Here is a tiny trained network, its code and every weight. The questions are about switching its units off for an input and a class, where a switched-off unit gives its printed mean instead of its output.

import numpy as np


def w(rows, s, z=0):
    codes = np.array(rows[::2]) - 128.0
    scale = np.full(codes.shape[1], s)
    scale[-1] = z or s
    return codes * scale


def norm(h):
    return h / np.sqrt((h * h).mean(-1, keepdims=True) + 1e-5)


def f(y):
    return y / 2 * (1 + np.tanh(0.7978845608 * (y + 0.044715 * y**3)))


def log_softmax(a):
    a = a - a.max(-1, keepdims=True)
    return a - np.log(np.exp(a).sum(-1, keepdims=True))


def net(x, mask):
    res = np.array(x, float).reshape(1, 7) / 4 @ E
    u = 0
    for l in range(3):
        y = f(norm(res) @ A[l][:, :-1].T + A[l][:, -1])
        res = res + np.where(mask[u : u + 11], y, B[l][:, -1]) @ B[l][:, :-1]
        u += 11
    return log_softmax(norm(res)[-1] @ U[:, :-1].T + U[:, -1])


A, B = {}, {}
E = w([
[127,147,144,113,123],'x0',
[123,123,129,128,136],'x1',
[157,153,127,125,91],'x2',
[254,85,150,134,129],'x3',
[144,136,123,130,109],'x4',
[123,64,44,96,67],'x5',
[191,167,18,47,182],'x6',
],0.005)
A[0] = w([
[200,157,101,155,33,189],'0.n0',
[179,70,253,111,60,140],'0.n1',
[39,203,99,111,141,225],'0.n2',
[61,85,145,37,136,124],'0.n3',
[38,55,103,107,37,68],'0.n4',
[80,70,104,195,186,209],'0.n5',
[59,110,137,220,145,251],'0.n6',
[212,138,146,161,215,39],'0.n7',
[62,249,168,206,143,82],'0.n8',
[89,175,64,97,222,107],'0.n9',
[169,189,71,96,158,97],'0.n10',
],0.0057,0.0026)
B[0] = w([
[71,115,170,155,131,205],'0.n0',
[110,38,124,103,222,239],'0.n1',
[128,65,122,139,86,240],'0.n2',
[182,116,121,123,55,157],'0.n3',
[79,153,132,70,2,210],'0.n4',
[109,144,178,109,110,197],'0.n5',
[99,115,151,185,126,255],'0.n6',
[210,158,156,117,85,154],'0.n7',
[79,146,141,199,129,216],'0.n8',
[168,202,48,163,106,185],'0.n9',
[70,121,113,173,164,173],'0.n10',
],0.0056,0.0029)
A[1] = w([
[197,198,112,181,128,122],'1.n0',
[203,103,99,60,173,117],'1.n1',
[117,217,33,160,208,87],'1.n2',
[162,129,64,17,57,90],'1.n3',
[69,136,222,129,112,129],'1.n4',
[170,111,96,94,164,153],'1.n5',
[214,157,98,130,113,133],'1.n6',
[119,111,74,74,152,100],'1.n7',
[183,192,156,95,88,126],'1.n8',
[112,121,74,241,157,153],'1.n9',
[2,211,56,203,108,252],'1.n10',
],0.0084,0.0034)
B[1] = w([
[96,159,109,46,169,149],'1.n0',
[63,214,84,212,91,171],'1.n1',
[192,131,213,1,105,176],'1.n2',
[158,123,42,197,125,189],'1.n3',
[95,215,107,161,60,189],'1.n4',
[44,63,190,230,118,155],'1.n5',
[67,137,149,160,208,155],'1.n6',
[99,50,96,150,8,144],'1.n7',
[27,49,66,87,212,129],'1.n8',
[167,242,133,98,135,162],'1.n9',
[182,176,38,13,119,254],'1.n10',
],0.0051,0.0074)
A[2] = w([
[137,116,52,98,77,171],'2.n0',
[134,85,34,157,79,197],'2.n1',
[139,56,111,81,12,251],'2.n2',
[85,160,106,30,60,132],'2.n3',
[178,99,91,222,142,119],'2.n4',
[216,239,164,113,87,193],'2.n5',
[161,71,158,105,98,143],'2.n6',
[112,12,135,125,2,143],'2.n7',
[144,149,201,169,174,127],'2.n8',
[62,156,132,96,195,243],'2.n9',
[111,131,8,173,36,132],'2.n10',
],0.0095,0.0028)
B[2] = w([
[185,150,170,154,179,207],'2.n0',
[119,114,141,145,124,215],'2.n1',
[129,68,122,127,167,230],'2.n2',
[141,70,135,97,76,219],'2.n3',
[44,183,138,59,142,159],'2.n4',
[56,141,162,174,136,188],'2.n5',
[114,141,173,154,178,138],'2.n6',
[125,174,138,27,199,219],'2.n7',
[255,114,121,129,86,168],'2.n8',
[140,100,61,202,175,167],'2.n9',
[103,134,162,195,82,255],'2.n10',
],0.0071,0.0084)
U = w([
[33,177,114,216,83,253],'0',
[158,222,62,22,131,127],'1',
[88,54,166,45,10,39],'2',
[193,60,2,137,62,119],'3',
[211,131,210,183,129,114],'4',
[171,143,43,181,251,25],'5',
[107,69,174,55,207,140],'6',
],0.018,0.0037)

Each question gives the input, the list of numbers given to net, and the class t.
The units are the neurons (one row each of A and B). Each row of codes is followed by its name. A weight is (code - 128) times the scale printed after its matrix; where a second scale follows, it is the last column's (A, B and U).
mask holds one flag per neuron, layer by layer. A switched-off neuron (its flag False) gives its mean, the last column of its row in B, instead of its output. The means were averaged over made-up inputs and are rounded, as every weight is.
A unit's drop is (log p(t) with every unit on - log p(t) with that unit switched off) / (log p(t) with every unit on - log p(t) with every unit switched off).
The circuit of an input: a set's keep is (log p(t) with only the set's units on - log p(t) with every unit switched off) / (log p(t) with every unit on - log p(t) with every unit switched off). Starting from the 12 units with the biggest drops (on a tie, the unit counted first), units are removed one at a time, each time the one whose removal leaves the highest keep (on an exact tie, the one counted first), for as long as the keep stays at least 0.8.
circuit, biggest first: the units of the circuit, biggest drop first
top k neurons: the k neurons with the biggest drops, biggest first
top k neurons in layer l: the k neurons of layer l with the biggest drops, biggest first
input [3,6,-5,6,8,1,7], class 0: circuit, biggest first	[1.n1; 1.n5; 1.n10]
input [6,-2,-3,-8,-4,-6,2], class 1: circuit, biggest first	[1.n10]
input [-5,4,5,2,-2,1,-6], class 6: top 3 neurons	[0.n1; 2.n7; 2.n10]
input [8,-7,-3,4,2,0,1], class 5: top 4 neurons in layer 0	[0.n4; 0.n2; 0.n7; 0.n0]
input [7,-3,-1,2,5,-8,5], class 5: circuit, biggest first	[2.n9; 1.n8]
input [2,1,6,1,-2,5,2], class 0: top 3 neurons	[1.n3; 2.n10; 0.n8]
input [1,6,6,1,3,8,-3], class 6: circuit, biggest first	[2.n7; 2.n2]
input [-8,-4,-7,0,6,-6,2], class 1: top 2 neurons	[0.n9; 1.n2]
input [8,-1,5,6,-6,0,8], class 5: top 2 neurons in layer 1	[1.n6; 1.n8]
input [6,8,-4,1,2,6,-2], class 6: top 3 neurons in layer 2	[2.n7; 2.n2; 2.n0]
input [-6,-1,-1,-7,-8,-7,1], class 1: top 3 neurons in layer 0	[0.n9; 0.n0; 0.n4]
input [6,-1,-8,4,-7,-8,1], class 5: top 2 neurons	[2.n9; 2.n10]
input [4,-5,1,-4,-5,1,4], class 3: top 2 neurons in layer 1	[1.n7; 1.n3]
input [-2,4,7,-8,6,4,0], class 2: circuit, biggest first	[2.n3]
input [-2,2,4,2,-7,1,2], class 0: top 2 neurons in layer 1	[1.n1; 1.n7]
input [7,-4,-8,1,-6,8,4], class 0: top 3 neurons	[2.n10; 1.n3; 1.n10]
input [4,-4,-8,5,-6,-3,1], class 5: top 3 neurons in layer 1	[1.n8; 1.n2; 1.n1]
input [7,3,-1,1,1,5,-6], class 6: top 2 neurons	[2.n7; 0.n1]
input [6,-7,-7,-4,-7,-3,2], class 1: top 2 neurons	[1.n10; 0.n9]
input [-2,-5,-3,0,-6,-6,3], class 1: top 2 neurons	[1.n2; 0.n9]
input [-4,-1,-1,3,-1,-4,1], class 5: top 2 neurons	[0.n7; 1.n8]
input [-3,-3,-7,8,-7,1,6], class 0: top neuron	[1.n1]
input [8,7,-8,-1,-2,2,-4], class 2: top 2 neurons	[1.n4; 2.n3]
input [6,7,-1,7,-2,3,0], class 6: top 2 neurons in layer 0	[0.n9; 0.n1]
input [2,-2,-6,-2,8,1,-3], class 2: top 2 neurons	[0.n4; 2.n3]
input [5,3,8,-3,6,1,-6], class 2: top 3 neurons in layer 1	[1.n1; 1.n3; 1.n10]
input [8,-8,2,-1,8,6,7], class 3: top 3 neurons in layer 1	[1.n2; 1.n4; 1.n7]
input [6,5,7,-8,8,8,5], class 3: top neuron	[1.n3]
input [-6,2,-5,-3,-6,-2,1], class 1: top 2 neurons	[0.n9; 1.n10]
